Below are the code and all the weights of a small trained network. Each question names an input and a class and asks about switching units off, where a switched-off unit gives its printed mean instead of its output.

import numpy as np


def w(rows, s, z=0):
    codes = np.array(rows[::2]) - 128.0
    scale = np.full(codes.shape[1], s)
    scale[-1] = z or s
    return codes * scale


def norm(h):
    return h / np.sqrt((h * h).mean(-1, keepdims=True) + 1e-5)


def f(y):
    return np.maximum(y, 0)


def log_softmax(a):
    a = a - a.max(-1, keepdims=True)
    return a - np.log(np.exp(a).sum(-1, keepdims=True))


def net(x, mask):
    res = np.array(x, float).reshape(1, 7) / 4 @ E
    u = 0
    for l in range(4):
        y = f(norm(res) @ A[l][:, :-1].T + A[l][:, -1])
        res = res + np.where(mask[u : u + 12], y, B[l][:, -1]) @ B[l][:, :-1]
        u += 12
    return log_softmax(norm(res)[-1] @ U[:, :-1].T + U[:, -1])


A, B = {}, {}
E = w([
[161,113,103,193,101,184,48,26,105,177,110,145],'x0',
[70,144,37,151,147,146,119,181,1,70,55,225],'x1',
[102,158,235,138,135,106,171,71,115,148,51,171],'x2',
[215,142,145,164,159,75,99,130,140,90,155,202],'x3',
[105,168,155,131,70,111,15,184,167,102,60,105],'x4',
[151,190,84,72,152,93,123,76,132,119,102,109],'x5',
[55,55,128,64,68,14,67,70,101,120,207,175],'x6',
],0.0022)
A[0] = w([
[134,246,52,96,160,40,99,49,121,115,65,10,75],'0.n1',
[174,100,23,131,63,134,151,138,180,84,114,76,87],'0.n2',
[81,183,117,106,114,117,39,138,232,99,51,139,55],'0.n3',
[133,167,234,113,92,171,100,80,116,44,206,69,71],'0.n4',
[142,131,157,146,52,94,183,44,152,87,56,147,73],'0.n5',
[105,182,204,133,58,121,208,93,102,116,69,125,84],'0.n6',
[243,82,156,107,152,98,100,114,135,48,94,155,12],'0.n7',
[126,146,40,87,169,127,208,49,177,122,125,166,110],'0.n8',
[57,72,204,254,110,165,132,182,119,138,176,104,75],'0.n9',
[44,84,96,118,114,165,148,76,138,97,67,31,2],'0.n10',
[182,123,89,167,139,108,164,167,160,174,52,117,38],'0.n11',
[155,177,33,132,46,108,132,152,145,143,177,102,56],'0.n12',
],0.004,0.0024)
B[0] = w([
[147,41,182,82,63,200,144,188,170,122,133,241,250],'0.n1',
[101,113,166,128,234,127,83,113,114,138,120,129,212],'0.n2',
[190,86,206,184,87,72,145,152,2,129,134,46,232],'0.n3',
[134,73,20,157,132,103,156,150,137,142,32,126,212],'0.n4',
[112,100,115,125,223,140,82,142,112,140,162,128,195],'0.n5',
[115,95,94,100,239,135,57,162,125,134,162,105,231],'0.n6',
[94,190,126,190,102,118,127,170,146,200,187,174,166],'0.n7',
[161,50,196,157,75,139,139,179,77,125,143,138,233],'0.n8',
[209,91,155,37,96,157,129,154,129,125,126,225,242],'0.n9',
[70,204,120,116,81,152,138,184,133,250,160,150,187],'0.n10',
[151,199,147,114,121,185,110,101,126,53,134,102,175],'0.n11',
[91,86,151,161,208,126,94,151,141,135,144,143,191],'0.n12',
],0.0048,0.0022)
A[1] = w([
[80,161,93,135,119,119,133,115,82,89,105,141,49],'1.n1',
[174,254,86,179,113,51,126,115,168,147,167,188,23],'1.n2',
[147,139,144,124,122,97,161,77,243,144,141,51,30],'1.n3',
[136,131,172,135,85,123,125,73,212,158,145,89,75],'1.n4',
[81,140,41,158,121,107,140,102,117,92,28,166,16],'1.n5',
[88,159,81,137,103,148,146,134,99,109,111,147,45],'1.n6',
[79,182,230,121,173,96,153,38,148,141,36,159,23],'1.n7',
[96,100,104,214,82,205,77,4,133,146,74,132,45],'1.n8',
[60,115,73,122,79,34,127,55,168,117,127,135,6],'1.n9',
[39,141,142,103,140,76,224,183,187,23,112,103,59],'1.n10',
[172,122,116,56,74,142,137,105,158,82,104,179,39],'1.n11',
[105,142,139,137,109,130,136,160,60,89,112,148,78],'1.n12',
],0.0048,0.0013)
B[1] = w([
[120,83,75,129,127,91,168,149,175,117,85,134,169],'1.n1',
[40,178,191,238,117,105,189,222,175,164,168,193,157],'1.n2',
[131,63,19,143,133,94,156,109,140,157,6,172,207],'1.n3',
[110,85,14,128,137,76,166,176,127,99,45,157,213],'1.n4',
[141,72,44,113,130,103,142,112,175,170,35,108,164],'1.n5',
[122,93,101,122,149,85,131,136,127,136,70,132,169],'1.n6',
[78,46,137,125,248,192,45,184,114,108,156,107,161],'1.n7',
[216,252,161,18,158,11,174,188,167,138,212,126,232],'1.n8',
[84,178,175,92,126,126,124,35,168,17,100,125,176],'1.n9',
[253,217,123,102,108,117,29,35,124,227,179,156,233],'1.n10',
[134,92,177,117,133,202,107,143,116,147,133,176,165],'1.n11',
[156,72,126,119,128,70,143,80,245,176,97,105,250],'1.n12',
],0.0045,0.0021)
A[2] = w([
[104,137,143,165,107,144,143,91,112,107,122,107,74],'2.n1',
[34,122,117,90,62,107,99,73,80,165,136,137,52],'2.n2',
[72,132,149,111,89,127,96,42,138,26,157,131,33],'2.n3',
[128,243,127,175,144,243,163,89,184,64,84,62,11],'2.n4',
[72,88,173,152,78,85,112,70,104,71,176,144,83],'2.n5',
[162,185,132,165,131,207,165,147,102,138,61,97,41],'2.n6',
[117,119,133,161,117,141,251,35,74,107,191,92,2],'2.n7',
[107,147,132,145,108,144,145,99,120,109,132,106,96],'2.n8',
[114,144,118,148,111,139,136,109,120,118,133,117,47],'2.n9',
[156,205,104,113,123,110,109,91,131,155,152,123,50],'2.n10',
[97,123,3,144,153,180,65,147,160,63,230,48,28],'2.n11',
[24,177,95,91,64,185,155,93,118,201,129,72,51],'2.n12',
],0.0049,0.00098)
B[2] = w([
[128,133,107,116,136,129,124,145,123,121,132,130,128],'2.n1',
[142,152,152,134,154,162,161,116,185,71,134,105,246],'2.n2',
[120,143,113,117,137,166,161,79,164,42,157,96,168],'2.n3',
[94,143,132,80,126,131,176,44,176,1,159,104,186],'2.n4',
[145,161,133,135,152,183,161,124,173,75,109,101,235],'2.n5',
[99,107,131,106,114,104,140,70,175,62,173,119,253],'2.n6',
[140,99,162,166,116,113,165,110,33,130,120,80,174],'2.n7',
[133,129,127,133,143,113,136,152,117,118,125,147,128],'2.n8',
[126,137,137,117,124,126,126,111,122,138,109,142,128],'2.n9',
[143,153,141,100,147,123,143,127,132,137,144,120,182],'2.n10',
[99,119,213,121,220,94,93,102,98,150,67,165,198],'2.n11',
[59,180,157,168,123,105,166,178,148,146,130,186,181],'2.n12',
],0.0073,0.0017)
A[3] = w([
[122,108,112,131,165,145,171,96,132,159,167,147,152],'3.n1',
[119,89,16,150,131,89,137,87,142,155,33,123,41],'3.n2',
[24,166,97,99,89,166,150,149,132,201,144,93,121],'3.n3',
[155,101,110,175,100,133,200,106,2,169,169,83,53],'3.n4',
[126,176,104,104,146,139,114,131,74,82,106,191,132],'3.n5',
[110,99,134,113,117,77,113,96,145,130,150,152,152],'3.n6',
[164,118,185,136,130,103,149,142,162,152,131,109,130],'3.n7',
[209,239,99,70,122,86,106,106,95,182,161,104,7],'3.n8',
[110,142,123,254,106,128,108,142,134,123,200,171,77],'3.n9',
[69,102,138,145,223,145,42,117,77,149,153,107,1],'3.n10',
[167,93,123,93,75,192,122,141,118,125,133,172,26],'3.n11',
[113,161,151,173,25,107,56,151,84,94,82,21,12],'3.n12',
],0.006,0.00097)
B[3] = w([
[126,160,143,126,59,86,36,171,131,97,77,95,227],'3.n1',
[131,88,51,162,107,122,163,122,159,159,101,80,232],'3.n2',
[133,181,154,206,156,87,157,162,143,112,108,192,170],'3.n3',
[159,140,162,150,113,74,100,111,36,85,106,112,177],'3.n4',
[108,77,138,127,85,137,141,123,153,174,145,66,168],'3.n5',
[162,155,128,156,155,224,160,163,116,130,104,89,207],'3.n6',
[68,119,59,138,112,136,135,102,85,120,129,144,251],'3.n7',
[141,168,124,139,103,130,109,81,138,187,233,108,202],'3.n8',
[56,184,158,112,125,115,186,153,130,155,82,135,166],'3.n9',
[117,104,134,107,232,114,85,156,136,152,145,112,203],'3.n10',
[129,109,130,97,80,158,128,102,137,141,127,168,202],'3.n11',
[176,130,160,152,127,66,146,83,3,77,111,111,167],'3.n12',
],0.0077,0.0035)
U = w([
[144,67,25,157,116,109,161,131,173,163,54,82,157],'0',
[129,154,155,89,146,163,158,72,193,7,149,88,149],'1',
[109,87,168,110,244,129,58,174,117,153,125,121,148],'2',
[162,125,165,160,81,71,116,115,2,90,102,101,143],'3',
[66,205,161,179,111,106,179,187,148,155,109,188,134],'4',
[149,74,152,77,56,206,115,141,138,143,129,206,129],'5',
[169,185,108,113,110,123,101,90,136,204,221,113,137],'6',
[94,145,95,140,125,193,121,106,80,131,134,127,2],'7',
],0.0074,0.0042)

Each question gives the input, the list of numbers given to net, and the class t.
The units are the neurons (one row each of A and B). Each row of codes is followed by its name. A weight is (code - 128) times the scale printed after its matrix; where a second scale follows, it is the last column's (A, B and U).
mask holds one flag per neuron, layer by layer. A switched-off neuron (its flag False) gives its mean, the last column of its row in B, instead of its output. The means were averaged over made-up inputs and are rounded, as every weight is.
A unit's drop is (log p(t) with every unit on - log p(t) with that unit switched off) / (log p(t) with every unit on - log p(t) with every unit switched off).
The circuit of an input: a set's keep is (log p(t) with only the set's units on - log p(t) with every unit switched off) / (log p(t) with every unit on - log p(t) with every unit switched off). Starting from the 12 units with the biggest drops (on a tie, the unit counted first), units are removed one at a time, each time the one whose removal leaves the highest keep (on an exact tie, the one counted first), for as long as the keep stays at least 0.8.
circuit, biggest first: the units of the circuit, biggest drop first
most important unit: the unit with the biggest drop
k most important neurons: the k neurons with the biggest drops, biggest first
top k neurons in layer l: the k neurons of layer l with the biggest drops, biggest first
input [-1,-1,-1,-5,2,2,8], class 1: most important unit -> 1.n9
input [-5,-2,-3,-8,-8,7,2], class 3: circuit, biggest first -> 2.n7, 3.n4
input [3,-7,7,-6,6,1,1], class 0: 4 most important neurons -> 0.n4, 1.n4, 0.n2, 3.n2
input [-8,4,6,-4,8,-5,2], class 3: 2 most important neurons -> 0.n3, 3.n12
input [8,-2,-5,-8,-8,-8,0], class 3: 3 most important neurons -> 3.n4, 2.n7, 1.n10
input [7,4,-8,0,-8,-3,-7], class 2: circuit, biggest first -> 2.n11, 3.n10
input [-7,-1,-5,2,3,0,3], class 6: circuit, biggest first -> 1.n10, 3.n8
input [-2,-1,5,-6,-7,-1,-2], class 3: circuit, biggest first -> 3.n4, 2.n7
input [1,-2,4,-6,-4,-1,1], class 4: circuit, biggest first -> 0.n10, 3.n3
input [6,1,-2,6,-5,5,-3], class 4: circuit, biggest first -> 0.n7, 1.n2
input [-5,4,8,5,-6,3,8], class 1: 4 most important neurons -> 2.n5, 1.n9, 0.n2, 2.n3
input [5,-5,-8,-2,8,4,-2], class 2: 3 most important neurons -> 0.n12, 0.n2, 3.n10
input [8,6,-4,-1,4,7,-5], class 6: circuit, biggest first -> 1.n8, 3.n8
input [-3,1,-6,-3,7,6,1], class 3: circuit, biggest first -> 0.n3
input [-7,-3,-8,1,-7,-6,-1], class 2: 2 most important neurons -> 2.n11, 0.n3
input [0,-2,8,7,8,-3,-8], class 1: 4 most important neurons -> 0.n11, 2.n4, 2.n6, 0.n2
input [2,5,3,-3,-1,-6,1], class 5: 2 most important neurons -> 0.n9, 0.n4
input [-3,1,-5,3,-6,8,-7], class 5: circuit, biggest first -> 0.n1, 0.n8, 3.n11
input [-5,8,7,6,6,0,-1], class 0: circuit, biggest first -> 1.n12, 3.n2, 1.n5
input [-1,-3,3,-6,-5,-1,-6], class 1: 2 most important neurons -> 2.n4, 2.n6
input [-4,6,-8,-8,0,-1,4], class 2: most important unit -> 2.n11
input [2,3,7,6,0,-8,-3], class 5: 2 most important neurons -> 0.n9, 0.n2
input [0,3,-5,-7,6,0,5], class 4: circuit, biggest first -> 0.n10, 3.n3
input [-7,-8,-5,-6,8,-2,-5], class 0: top 2 neurons in layer 1 -> 1.n3, 1.n4
input [7,-2,8,-7,8,0,-6], class 2: top 2 neurons in layer 1 -> 1.n7, 1.n10
input [6,-1,-1,7,4,-1,-7], class 1: 3 most important neurons -> 2.n4, 0.n11, 2.n6
input [6,-3,5,2,-7,2,-7], class 1: circuit, biggest first -> 2.n4, 0.n11
